Below are the code and all the weights of a small trained network. Each question names an input and a target symbol and asks about switching units off, where a switched-off unit gives its printed mean instead of its output.

import numpy as np


def w(rows, s, z=0):
    codes = np.array(rows[::2]) - 128.0
    scale = np.full(codes.shape[1], s)
    scale[-1] = z or s
    return codes * scale


def norm(h):
    return h / np.sqrt((h * h).mean(-1, keepdims=True) + 1e-5)


def f(y):
    return np.maximum(y, 0)


def softmax(a):
    e = np.exp(a - a.max(-1, keepdims=True))
    return e / e.sum(-1, keepdims=True)


def log_softmax(a):
    a = a - a.max(-1, keepdims=True)
    return a - np.log(np.exp(a).sum(-1, keepdims=True))


def net(x, mask):
    ids = ['ΔΛΞΣΦαεζητω'.index(c) for c in x.split()]
    T = len(ids)
    res = E[ids] + P[:T]
    u = 0
    for l in range(2):
        q, k, v = (norm(res) @ M[l].T for M in (Q, K, V))
        z = softmax(np.where(np.tri(T) > 0, q @ k.T / 2**0.5, -1e9)) @ v
        res = res + np.where(mask[u], z, O[l][:, -1]) @ O[l][:, :-1]
        u += 1
        y = f(norm(res) @ A[l][:, :-1].T + A[l][:, -1])
        res = res + np.where(mask[u : u + 16], y, B[l][:, -1]) @ B[l][:, :-1]
        u += 16
    return log_softmax(norm(res)[-1] @ U[:, :-1].T + U[:, -1])


Q, K, V, O, A, B = {}, {}, {}, {}, {}, {}
E = w([
[177,99,119,69,118],'Δ',
[99,152,142,167,183],'Λ',
[149,185,98,109,109],'Ξ',
[119,100,98,28,91],'Σ',
[148,184,99,108,106],'Φ',
[221,114,102,144,78],'α',
[85,73,123,59,156],'ε',
[112,161,84,54,212],'ζ',
[66,110,3,83,126],'η',
[79,97,83,162,80],'τ',
[104,151,164,133,84],'ω',
],0.026)
P = w([
[186,104,142,2,101],'0',
[172,139,106,40,112],'1',
[168,146,115,73,142],'2',
[156,147,120,96,145],'3',
[139,148,131,112,144],'4',
[125,151,139,130,145],'5',
[104,151,149,150,145],'6',
[83,148,158,169,144],'7',
[75,141,166,174,143],'8',
[61,128,170,173,143],'9',
],0.0083)
Q[0] = w([
[161,140,61,108,97],'0.h0',
[128,74,248,147,156],'0.h0',
],0.011)
K[0] = w([
[91,172,60,210,93],'0.h0',
[108,110,80,10,148],'0.h0',
],0.012)
V[0] = w([
[173,76,29,187,196],'0.h0',
[255,217,127,161,162],'0.h0',
],0.0038)
O[0] = w([
[14,68,82,70,36,138],'0.h0',
[82,108,120,81,2,247],'0.h0',
],0.0083,0.0016)
A[0] = w([
[170,174,236,145,93,197],'0.n0',
[122,89,146,152,200,111],'0.n1',
[72,73,96,169,124,94],'0.n2',
[78,126,128,147,169,96],'0.n3',
[113,217,104,86,114,78],'0.n4',
[70,67,114,211,85,2],'0.n5',
[54,176,111,235,126,94],'0.n6',
[173,11,166,120,108,108],'0.n7',
[190,44,133,133,138,77],'0.n8',
[161,43,178,144,69,35],'0.n9',
[55,86,150,201,119,79],'0.n10',
[76,141,130,54,161,50],'0.n11',
[102,151,213,186,118,169],'0.n12',
[97,164,88,191,102,105],'0.n13',
[152,119,165,223,66,125],'0.n14',
[77,109,140,98,133,65],'0.n15',
],0.012,0.0075)
B[0] = w([
[170,96,153,25,151,255],'0.n0',
[116,126,104,140,57,173],'0.n1',
[107,159,86,84,188,161],'0.n2',
[120,154,141,100,84,164],'0.n3',
[147,104,195,153,66,225],'0.n4',
[192,154,47,145,254,140],'0.n5',
[181,140,180,193,73,171],'0.n6',
[129,186,171,139,44,244],'0.n7',
[132,176,181,167,87,191],'0.n8',
[92,152,106,167,44,180],'0.n9',
[162,109,98,179,210,149],'0.n10',
[134,111,85,137,191,236],'0.n11',
[132,61,147,91,145,176],'0.n12',
[139,191,146,122,66,164],'0.n13',
[190,47,180,129,158,213],'0.n14',
[134,165,102,88,134,166],'0.n15',
],0.012,0.0048)
Q[1] = w([
[134,95,173,204,127],'1.h0',
[237,149,243,130,7],'1.h0',
],0.015)
K[1] = w([
[171,197,124,57,113],'1.h0',
[41,248,133,81,123],'1.h0',
],0.013)
V[1] = w([
[2,131,223,136,158],'1.h0',
[147,8,166,137,91],'1.h0',
],0.0093)
O[1] = w([
[198,157,37,80,88,2],'1.h0',
[99,252,159,115,53,149],'1.h0',
],0.016,0.0057)
A[1] = w([
[47,160,101,153,145,163],'1.n0',
[114,73,139,81,55,69],'1.n1',
[116,93,110,130,34,105],'1.n2',
[141,187,142,181,74,195],'1.n3',
[52,130,106,158,125,144],'1.n4',
[241,57,148,148,99,116],'1.n5',
[146,36,99,184,165,15],'1.n6',
[167,196,128,248,180,2],'1.n7',
[191,124,126,85,69,6],'1.n8',
[157,173,190,112,54,138],'1.n9',
[107,89,233,180,61,10],'1.n10',
[193,175,102,150,111,58],'1.n11',
[102,169,112,175,74,66],'1.n12',
[92,111,72,138,67,193],'1.n13',
[49,100,83,126,76,93],'1.n14',
[79,106,16,109,163,185],'1.n15',
],0.014,0.0052)
B[1] = w([
[119,99,102,168,128,180],'1.n0',
[70,122,147,157,169,205],'1.n1',
[53,117,152,102,125,190],'1.n2',
[184,60,140,156,137,194],'1.n3',
[134,105,75,136,132,163],'1.n4',
[60,182,133,115,182,243],'1.n5',
[100,195,112,188,119,146],'1.n6',
[127,29,106,251,106,140],'1.n7',
[93,59,110,139,98,187],'1.n8',
[176,136,89,162,145,254],'1.n9',
[190,182,127,97,88,221],'1.n10',
[150,143,78,203,162,141],'1.n11',
[130,124,236,178,136,142],'1.n12',
[137,152,134,107,208,165],'1.n13',
[157,155,139,123,172,160],'1.n14',
[161,127,168,115,61,174],'1.n15',
],0.015,0.011)
U = w([
[125,184,172,147,167,2],'Δ',
[138,187,51,81,89,223],'Λ',
[147,139,107,113,129,106],'Ξ',
[146,136,130,104,122,123],'Σ',
[105,125,182,168,28,134],'Φ',
[25,187,87,164,127,132],'α',
[107,75,107,89,34,198],'ε',
[214,108,149,90,247,69],'ζ',
[156,98,36,103,131,205],'η',
[144,43,79,203,178,108],'τ',
[187,204,76,139,212,86],'ω',
],0.013,0.0057)

Each question gives the input, a string of symbols that net reads in full, and the target symbol t.
The units are the heads (2 rows each of Q, K, V and O) and the neurons (one row each of A and B). Each row of codes is followed by its name. A weight is (code - 128) times the scale printed after its matrix; where a second scale follows, it is the last column's (O, A, B and U).
mask holds one flag per unit, layer by layer, with each layer's heads first. A switched-off unit (its flag False) gives its mean, the last column of its rows in O or B, instead of its output. The means were averaged over made-up inputs and are rounded, as every weight is.
A unit's drop is (log p(t) with every unit on - log p(t) with that unit switched off) / (log p(t) with every unit on - log p(t) with every unit switched off).
The circuit of an input: a set's keep is (log p(t) with only the set's units on - log p(t) with every unit switched off) / (log p(t) with every unit on - log p(t) with every unit switched off). Starting from the 12 units with the biggest drops (on a tie, the unit counted first), units are removed one at a time, each time the one whose removal leaves the highest keep (on an exact tie, the one counted first), for as long as the keep stays at least 0.8.
units of the circuit, in order: the units of the circuit, biggest drop first
top k neurons: the k neurons with the biggest drops, biggest first
top k neurons in layer l: the k neurons of layer l with the biggest drops, biggest first
input η ζ α ω η, target ω: top 3 neurons : [0.n12 0.n7 1.n13]
input α ζ τ α, target ω: top 4 neurons : [1.n5 0.n8 0.n7 0.n4]
input α α ε ε ω τ ε Φ Λ, target τ: top 2 neurons : [1.n7 0.n10]
input Φ Δ α Σ Ξ α Ξ Ξ, target Φ: units of the circuit, in order : [0.n4]
input ζ ζ Φ τ Δ, target ω: units of the circuit, in order : [0.n7 1.n5 1.n9]
input Λ Ξ η, target Λ: units of the circuit, in order : [0.n12 1.h0]
input α Λ α ε ε τ ω Λ ζ Σ, target Λ: top 4 neurons : [0.n12 0.n2 0.n5 0.n7]
input α Λ ζ, target Λ: top 2 neurons : [0.n6 0.n7]
input ε Λ α α Σ Σ Λ ε Φ, target τ: top 2 neurons in layer 0 : [0.n3 0.n14]
input ζ Σ Ξ, target α: top 4 neurons : [1.n5 0.n0 0.n14 1.n1]
input ε Σ α, target τ: top 3 neurons in layer 1 : [1.n3 1.n8 1.n9]
input Λ α Σ Λ ζ ε α α Σ, target α: top 2 neurons in layer 1 : [1.n1 1.n10]
input τ ε ε, target τ: top 2 neurons : [0.n5 0.n10]
input ε α ε Σ Ξ Λ ω α τ, target τ: units of the circuit, in order : [1.n7 0.n5]
input η ε ζ Σ α Φ, target Φ: top 3 neurons : [0.n4 0.n11 0.n13]
input Φ α ω α α η ε Λ ζ, target Λ: units of the circuit, in order : [0.n12 1.h0]
input ε α α, target τ: top 2 neurons in layer 0 : [0.n14 0.n4]
input ζ α ζ τ ε ζ, target τ: top neuron : [0.n10]
input ω ε τ Φ Δ τ η η, target τ: units of the circuit, in order : [1.h0 1.n5 0.n5]
input Σ Δ ζ ζ Φ, target α: top 2 neurons : [1.n5 0.n0]
input Ξ ω Δ ζ η Φ α, target Δ: top neuron : [1.n5]
input α Σ Ξ Λ ε α ω ω Ξ, target ζ: units of the circuit, in order : [0.h0 0.n0]
input ε Φ ε Ξ Ξ ε Λ Ξ, target τ: units of the circuit, in order : [1.h0 1.n8]
input α Σ α ε ω Σ α, target ζ: top 2 neurons : [0.n14 1.n5]
input Λ Σ ζ α Λ ε Δ, target τ: top 3 neurons : [0.n7 1.n8 1.n3]
input ε η α Λ Φ, target Φ: top 3 neurons in layer 0 : [0.n4 0.n11 0.n14]
input Σ η ε Λ α α ω τ α, target ζ: top 4 neurons in layer 0 : [0.n14 0.n0 0.n7 0.n8]
input α τ Σ ζ, target τ: top neuron : [0.n7]
input η α Δ Σ ε ε ζ ζ Δ, target α: top 2 neurons : [1.n5 0.n0]
